Look-ups in named tables: a row name and a column name give one cell, copied from the table.

Bul.csv
,Vup,Pagu,Guluve,Sav,Defo,Dotome,Puzilod,Mab,Kir,Susul
Pulisom,21,35,53,37,71,66,47,78,69,43
Vugimum,36,21,25,66,76,76,18,71,76,63
Zave,57,58,58,70,69,48,66,60,63,60
Kuz,75,76,70,54,39,54,76,32,55,52
Sado,74,65,61,51,45,84,43,61,52,70
Nidute,50,48,50,68,74,57,52,72,65,64
Zoga,53,39,39,60,62,80,28,64,66,65
Redise,76,70,63,46,28,66,65,21,57,48
Puferi,61,64,67,40,44,75,55,57,54,55
Fiboda,55,52,54,64,69,64,49,73,61,66

Puferi, Guluve: 67
Zoga, Vup: 53
Pulisom, Dotome: 66
Kuz, Sav: 54
Nidute, Vup: 50
Zoga, Puzilod: 28
Puferi, Mab: 57
Fiboda, Vup: 55
Fiboda, Pagu: 52
Zoga, Susul: 65
Zave, Puzilod: 66
Zave, Susul: 60
Pulisom, Kir: 69
Kuz, Mab: 32
Fiboda, Guluve: 54
Fiboda, Sav: 64
Nidute, Sav: 68
Vugimum, Sav: 66
Which row has the largest Dotome? Sado

Table Lebi
,Nimeki,Vadame,Kos
Pepoz,47.86,41.89,13.60
Ziv,2.09,71.96,-58.02
Ledad,19.61,-19.97,0.38
Pofozo,24.00,-10.68,58.75
Tilo,-74.87,24.88,-36.47
Mifido,-0.64,1.18,-31.20
Lek,-27.65,55.31,-46.09

Kos of Ziv is -58.02
Kos of Tilo is -36.47
Nimeki of Lek is -27.65
Vadame of Pofozo is -10.68
Nimeki of Ledad is 19.61
Vadame of Lek is 55.31
Nimeki of Ziv is 2.09
Nimeki of Mifido is -0.64

Table Pesi
         Bugena  Vidodon  Dadok  Delori  Gegazal  Bovad   Zik  Lapamo  Mudot
Rufer       741      198    301     -88      285    163   273     158    661
Lunosi      622      200    224      28      194     50   261    -168    237
Noke        481      132    334     323      -35    378   725     467    195
Silakon      28      118    166     198       10   -805   503     324    283
Mizu       -411        8    273     417      607    292   183     301    266
Nep         937      257    163     -49      294     13     2     162    283
Ziravo      355       76    276       0      241    516   135     467    115
Bem         845      228    237     327      114   -114   -18     491     19
Nuvitu      613     -159    251     282      111    158   -96    -138    181
Bup          42      346    284     775      394    340   -25     640    168
Ragafil     333      282     76     394      527   -207   775     115    412
Suzadaz     116      299    134     514     -259    211  -579     407    190
Bobug        82      148    255     -26      591   -199   -34     -58    312
Farados     102      418    359     547      103    102   621      29    200

What is the Zik of Nuvitu in Pesi? -96
What is the Mudot of Nuvitu in Pesi? 181
What is the Delori of Suzadaz in Pesi? 514
What is the Zik of Lunosi in Pesi? 261
What is the Gegazal of Noke in Pesi? -35
What is the Gegazal of Bup in Pesi? 394
What is the Lapamo of Ragafil in Pesi? 115
What is the Lapamo of Noke in Pesi? 467
What is the Bovad of Ragafil in Pesi? -207
What is the Zik of Ragafil in Pesi? 775
What is the Bugena of Nuvitu in Pesi? 613
What is the Gegazal of Ziravo in Pesi? 241
What is the Gegazal of Nep in Pesi? 294

Motep
         Tumab  Vadukab  Timib  Makemub    Zaf  Punera   Lotu
Zed       3053    -1488  -2249    -1763   4074   -3111    786
Gos       5747     2102   6035    -1175   4955     450  -1664
Mon      -3010     2151  -4934     6942  -2676    2378  -3153
Sedul    -1075    -5227   2126    -5324   2835     -98   1667
Sizud      519     2211   7033     2174  -1982   -7488   3649
Tesonas  -1006    -8296   2930    -1038   8077   -3138    468
Rikim    -4454     -479   3937    -1293  -1227     318  -1722
Tiz      -2477    -4929   2358    -3210    662    2072  -7272
Zoda     -6985      949  -1681      363  -1385    -470  -2592
Lofazi     251    -4641     45     3112   -853      10  -2411
Pap      -2240    -1012  -3938    -1573  -1721    2555  -6772
Rez      -2348    -9602  -6892    -2751   6287    -174  -1757
Zub      -2409    -1902  -6325     2684   2705   -1337  -7059

Punera of Mon is 2378
Tumab of Sizud is 519
Zaf of Zed is 4074
Vadukab of Zoda is 949
Timib of Mon is -4934
Zaf of Mon is -2676
Zaf of Sizud is -1982

